Here is a tiny trained network, its code and every weight. The questions are about switching its units off for an input and a class, where a switched-off unit gives its printed mean instead of its output.

import numpy as np


def w(rows, s, z=0):
    codes = np.array(rows[::2]) - 128.0
    scale = np.full(codes.shape[1], s)
    scale[-1] = z or s
    return codes * scale


def f(y):
    return np.maximum(y, 0)


def log_softmax(a):
    a = a - a.max(-1, keepdims=True)
    return a - np.log(np.exp(a).sum(-1, keepdims=True))


def net(x, mask):
    res = np.array(x, float).reshape(1, 8) / 4 @ E
    y = f(res @ A[0][:, :-1].T + A[0][:, -1])
    res = res + np.where(mask, y, B[0][:, -1]) @ B[0][:, :-1]
    return log_softmax(res[-1] @ U[:, :-1].T + U[:, -1])


A, B = {}, {}
E = w([
[159,147,80,212,122,145,76],'x0',
[165,210,97,92,119,202,161],'x1',
[117,141,135,135,125,125,223],'x2',
[204,116,165,90,190,95,149],'x3',
[83,120,212,144,101,206,129],'x4',
[103,90,111,109,233,167,105],'x5',
[79,135,101,135,129,86,254],'x6',
[72,123,65,87,81,148,127],'x7',
],0.013)
A[0] = w([
[141,158,117,108,127,201,111,185],'N0',
[115,87,251,128,116,101,131,114],'N1',
[100,121,95,158,79,104,128,167],'N2',
[91,127,126,189,87,104,91,252],'N3',
[84,139,108,165,63,133,90,102],'N4',
[121,95,97,51,149,82,111,98],'N5',
],0.012,0.003)
B[0] = w([
[124,254,131,102,151,227,67,216],'N0',
[160,62,211,79,124,140,160,254],'N1',
[124,68,73,155,90,140,196,202],'N2',
[159,73,126,186,101,138,124,247],'N3',
[117,89,93,148,24,199,122,227],'N4',
[97,59,45,34,163,102,102,202],'N5',
],0.0094,0.011)
U = w([
[99,182,103,111,126,89,254,217],'0',
[209,176,114,160,134,79,71,176],'1',
[106,86,150,224,208,113,111,143],'2',
[129,98,227,99,124,126,152,181],'3',
[105,110,100,185,61,151,134,3],'4',
[100,90,80,84,155,99,99,126],'5',
[92,197,141,118,135,190,70,80],'6',
],0.015,0.002)

Each question gives the input, the list of numbers given to net, and the class t.
The units are the neurons (one row each of A and B). Each row of codes is followed by its name. A weight is (code - 128) times the scale printed after its matrix; where a second scale follows, it is the last column's (A, B and U).
mask holds one flag per neuron, in row order. A switched-off neuron (its flag False) gives its mean, the last column of its row in B, instead of its output. The means were averaged over made-up inputs and are rounded, as every weight is.
A unit's drop is (log p(t) with every unit on - log p(t) with that unit switched off) / (log p(t) with every unit on - log p(t) with every unit switched off).
The circuit of an input: a set's keep is (log p(t) with only the set's units on - log p(t) with every unit switched off) / (log p(t) with every unit on - log p(t) with every unit switched off). Starting from all 6 units, units are removed one at a time, each time the one whose removal leaves the highest keep (on an exact tie, the one counted first), for as long as the keep stays at least 0.8.
units of the circuit, in order: the units of the circuit, biggest drop first
k most important neurons: the k neurons with the biggest drops, biggest first
drop of u: that unit's drop, to one decimal
input [-1,-8,-3,-7,-8,5,-7,-6], class 5: most important neuron : (N5)
input [7,1,7,7,1,2,-1,5], class 6: units of the circuit, in order : (N2, N3)
input [1,1,0,1,4,0,5,5], class 0: 2 most important neurons : (N3, N4)
input [-2,8,1,3,6,4,6,2], class 6: 2 most important neurons : (N0, N2)
input [-5,-4,2,4,1,2,-5,5], class 5: 2 most important neurons : (N5, N3)
input [-6,0,4,0,1,-1,4,-4], class 3: 2 most important neurons : (N1, N2)
input [5,1,-6,-4,8,-5,-7,-4], class 4: 2 most important neurons : (N4, N3)
input [2,-5,5,6,-3,-6,-8,0], class 3: 2 most important neurons : (N1, N0)
input [-4,-4,4,-3,-7,-8,-6,-7], class 3: 2 most important neurons : (N1, N0)
input [-1,7,0,0,-6,7,-2,-7], class 6: 2 most important neurons : (N0, N3)
input [-1,-2,-6,-4,2,0,-8,-8], class 3: drop of N2 : 0.0
input [-2,7,7,-6,4,-2,-4,0], class 6: drop of N0 : 0.3
input [8,3,7,1,6,-3,-7,-4], class 6: drop of N0 : 0.5
